Here is a tiny trained network, its code and every weight. The questions are about switching its units off for an input and a target symbol, where a switched-off unit gives its printed mean instead of its output.

import numpy as np


def w(rows, s, z=0):
    codes = np.array(rows[::2]) - 128.0
    scale = np.full(codes.shape[1], s)
    scale[-1] = z or s
    return codes * scale


def f(y):
    return y / 2 * (1 + np.tanh(0.7978845608 * (y + 0.044715 * y**3)))


def softmax(a):
    e = np.exp(a - a.max(-1, keepdims=True))
    return e / e.sum(-1, keepdims=True)


def log_softmax(a):
    a = a - a.max(-1, keepdims=True)
    return a - np.log(np.exp(a).sum(-1, keepdims=True))


def net(x, mask):
    ids = ['αγδμπτψω'.index(c) for c in x.split()]
    T = len(ids)
    res = E[ids] + P[:T]
    u = 0
    for l in range(2):
        r = res
        for j in range(3):
            rows = slice(4 * j, 4 * j + 4)
            q, k, v = (r @ M[l][rows].T for M in (Q, K, V))
            z = softmax(np.where(np.tri(T) > 0, q @ k.T / 4**0.5, -1e9)) @ v
            o = O[l][rows]
            res = res + np.where(mask[u + j], z, o[:, -1]) @ o[:, :-1]
        u += 3
        y = f(res @ A[l][:, :-1].T + A[l][:, -1])
        res = res + np.where(mask[u : u + 4], y, B[l][:, -1]) @ B[l][:, :-1]
        u += 4
    return log_softmax(res[-1] @ U[:, :-1].T + U[:, -1])


Q, K, V, O, A, B = {}, {}, {}, {}, {}, {}
E = w([
[168,235,58],'α',
[89,141,147],'γ',
[131,146,149],'δ',
[70,63,28],'μ',
[141,201,154],'π',
[167,253,148],'τ',
[136,221,115],'ψ',
[159,197,2],'ω',
],0.01)
P = w([
[149,86,126],'0',
[79,162,127],'1',
[212,130,172],'2',
[65,162,101],'3',
[240,109,137],'4',
[71,159,112],'5',
[249,103,120],'6',
[82,146,125],'7',
],0.012)
Q[0] = w([
[227,108,160],'L0H0',
[245,146,121],'L0H0',
[51,179,152],'L0H0',
[130,137,79],'L0H0',
[179,91,131],'L0H1',
[134,178,48],'L0H1',
[208,143,101],'L0H1',
[197,153,76],'L0H1',
[155,142,135],'L0H2',
[101,179,121],'L0H2',
[124,67,152],'L0H2',
[92,59,192],'L0H2',
],0.012)
K[0] = w([
[181,38,121],'L0H0',
[190,63,132],'L0H0',
[1,153,114],'L0H0',
[186,178,204],'L0H0',
[214,100,133],'L0H1',
[97,56,106],'L0H1',
[155,91,174],'L0H1',
[182,61,147],'L0H1',
[109,121,156],'L0H2',
[96,88,64],'L0H2',
[204,136,161],'L0H2',
[189,125,99],'L0H2',
],0.0098)
V[0] = w([
[197,29,46],'L0H0',
[149,55,75],'L0H0',
[237,243,130],'L0H0',
[233,50,156],'L0H0',
[145,3,167],'L0H1',
[101,57,62],'L0H1',
[145,119,119],'L0H1',
[94,91,71],'L0H1',
[164,181,146],'L0H2',
[227,111,101],'L0H2',
[228,123,139],'L0H2',
[196,139,151],'L0H2',
],0.0062)
O[0] = w([
[217,92,154,165],'L0H0',
[210,83,177,146],'L0H0',
[130,253,65,201],'L0H0',
[170,150,124,34],'L0H0',
[234,120,142,94],'L0H1',
[152,126,117,254],'L0H1',
[142,98,120,141],'L0H1',
[130,100,141,233],'L0H1',
[104,154,87,87],'L0H2',
[54,164,172,106],'L0H2',
[94,156,119,47],'L0H2',
[120,152,138,51],'L0H2',
],0.0065,0.0016)
A[0] = w([
[81,232,94,4],'L0N0',
[12,142,100,100],'L0N1',
[121,119,83,142],'L0N2',
[43,125,160,30],'L0N3',
],0.011,0.0014)
B[0] = w([
[98,168,149,223],'L0N0',
[191,63,177,254],'L0N1',
[51,108,36,153],'L0N2',
[248,1,116,176],'L0N3',
],0.0075)
Q[1] = w([
[37,53,170],'L1H0',
[79,207,155],'L1H0',
[143,93,168],'L1H0',
[94,125,35],'L1H0',
[118,141,155],'L1H1',
[204,127,72],'L1H1',
[254,157,86],'L1H1',
[185,49,155],'L1H1',
[156,100,101],'L1H2',
[180,155,129],'L1H2',
[140,125,178],'L1H2',
[140,190,170],'L1H2',
],0.0091)
K[1] = w([
[134,126,46],'L1H0',
[39,133,125],'L1H0',
[159,78,88],'L1H0',
[157,206,111],'L1H0',
[154,81,142],'L1H1',
[182,255,82],'L1H1',
[202,150,96],'L1H1',
[204,73,96],'L1H1',
[122,169,166],'L1H2',
[36,129,170],'L1H2',
[37,146,103],'L1H2',
[59,116,98],'L1H2',
],0.0091)
V[1] = w([
[38,56,71],'L1H0',
[75,46,99],'L1H0',
[151,61,141],'L1H0',
[95,29,58],'L1H0',
[196,125,193],'L1H1',
[144,185,135],'L1H1',
[106,55,201],'L1H1',
[207,160,21],'L1H1',
[70,165,109],'L1H2',
[154,33,54],'L1H2',
[55,85,1],'L1H2',
[201,80,101],'L1H2',
],0.0075)
O[1] = w([
[134,3,131,81],'L1H0',
[143,50,141,133],'L1H0',
[145,89,143,213],'L1H0',
[107,82,141,177],'L1H0',
[158,100,81,219],'L1H1',
[75,124,132,113],'L1H1',
[175,199,120,125],'L1H1',
[56,45,215,254],'L1H1',
[128,71,149,51],'L1H2',
[76,151,147,208],'L1H2',
[97,93,121,83],'L1H2',
[139,188,102,225],'L1H2',
],0.0064,0.0036)
A[1] = w([
[38,134,81,5],'L1N0',
[47,85,117,132],'L1N1',
[2,170,93,181],'L1N2',
[87,66,17,229],'L1N3',
],0.0098,0.0025)
B[1] = w([
[153,1,171,136],'L1N0',
[87,122,193,158],'L1N1',
[101,56,44,194],'L1N2',
[124,165,213,253],'L1N3',
],0.01,0.005)
U = w([
[124,123,71,80],'α',
[254,47,122,33],'γ',
[171,151,134,254],'δ',
[71,122,211,112],'μ',
[209,199,122,177],'π',
[104,207,98,189],'τ',
[128,173,125,96],'ψ',
[87,104,108,73],'ω',
],0.01,0.0044)

Each question gives the input, a string of symbols that net reads in full, and the target symbol t.
The units are the heads (4 rows each of Q, K, V and O) and the neurons (one row each of A and B). Each row of codes is followed by its name. A weight is (code - 128) times the scale printed after its matrix; where a second scale follows, it is the last column's (O, A, B and U).
mask holds one flag per unit, layer by layer, with each layer's heads first. A switched-off unit (its flag False) gives its mean, the last column of its rows in O or B, instead of its output. The means were averaged over made-up inputs and are rounded, as every weight is.
A unit's drop is (log p(t) with every unit on - log p(t) with that unit switched off) / (log p(t) with every unit on - log p(t) with every unit switched off).
The circuit of an input: a set's keep is (log p(t) with only the set's units on - log p(t) with every unit switched off) / (log p(t) with every unit on - log p(t) with every unit switched off). Starting from the 12 units with the biggest drops (on a tie, the unit counted first), units are removed one at a time, each time the one whose removal leaves the highest keep (on an exact tie, the one counted first), for as long as the keep stays at least 0.8.
units of the circuit, in order: the units of the circuit, biggest drop first
unit that matters most: the unit with the biggest drop
k most important neurons: the k neurons with the biggest drops, biggest first
top k neurons in layer l: the k neurons of layer l with the biggest drops, biggest first
input δ π γ, target π: units of the circuit, in order	(L0N2; L1H1; L1H0)
input μ δ τ, target γ: units of the circuit, in order	(L0H0)
input μ μ δ ω δ δ μ, target π: units of the circuit, in order	(L0H0; L1H0; L1H2)
input μ τ π, target γ: units of the circuit, in order	(L0H0; L1H0)
input π π ω δ ω γ γ, target μ: units of the circuit, in order	(L1H1; L0H0; L0N1)
input ω μ μ π ω δ δ, target μ: units of the circuit, in order	(L1H1; L0N1)
input δ μ α μ μ μ τ ω, target ω: top 3 neurons in layer 0	(L0N1; L0N3; L0N0)
input μ μ μ α μ γ τ, target γ: units of the circuit, in order	(L0H0; L1H0)
input δ δ δ, target π: units of the circuit, in order	(L0N2; L1H0; L1H1)
input τ μ μ δ μ α, target α: top 2 neurons in layer 0	(L0N0; L0N3)
input μ π ψ, target γ: 3 most important neurons	(L0N0; L1N3; L0N2)
input ω μ μ μ, target μ: 2 most important neurons	(L1N3; L1N1)
input μ δ μ μ μ α γ γ, target γ: units of the circuit, in order	(L0N3; L0H0; L0N1; L1H0)
input δ μ μ γ ω μ δ, target μ: units of the circuit, in order	(L1H1; L0N1; L0N3; L0H0)
input δ δ δ γ, target γ: units of the circuit, in order	(L0N3; L0N1; L0H0)
input γ τ μ μ τ α, target α: top 2 neurons in layer 1	(L1N2; L1N0)
input τ α γ, target τ: unit that matters most	L1H0
input μ ψ μ ω, target ω: 2 most important neurons	(L1N2; L1N0)
input ψ μ α ω μ μ μ α, target ω: 2 most important neurons	(L1N2; L0N1)
input τ μ τ, target τ: top neuron in layer 0	(L0N1)
input ω α μ ω μ γ μ μ, target μ: top 2 neurons in layer 1	(L1N3; L1N1)
input μ ω π, target γ: top 2 neurons in layer 0	(L0N0; L0N2)
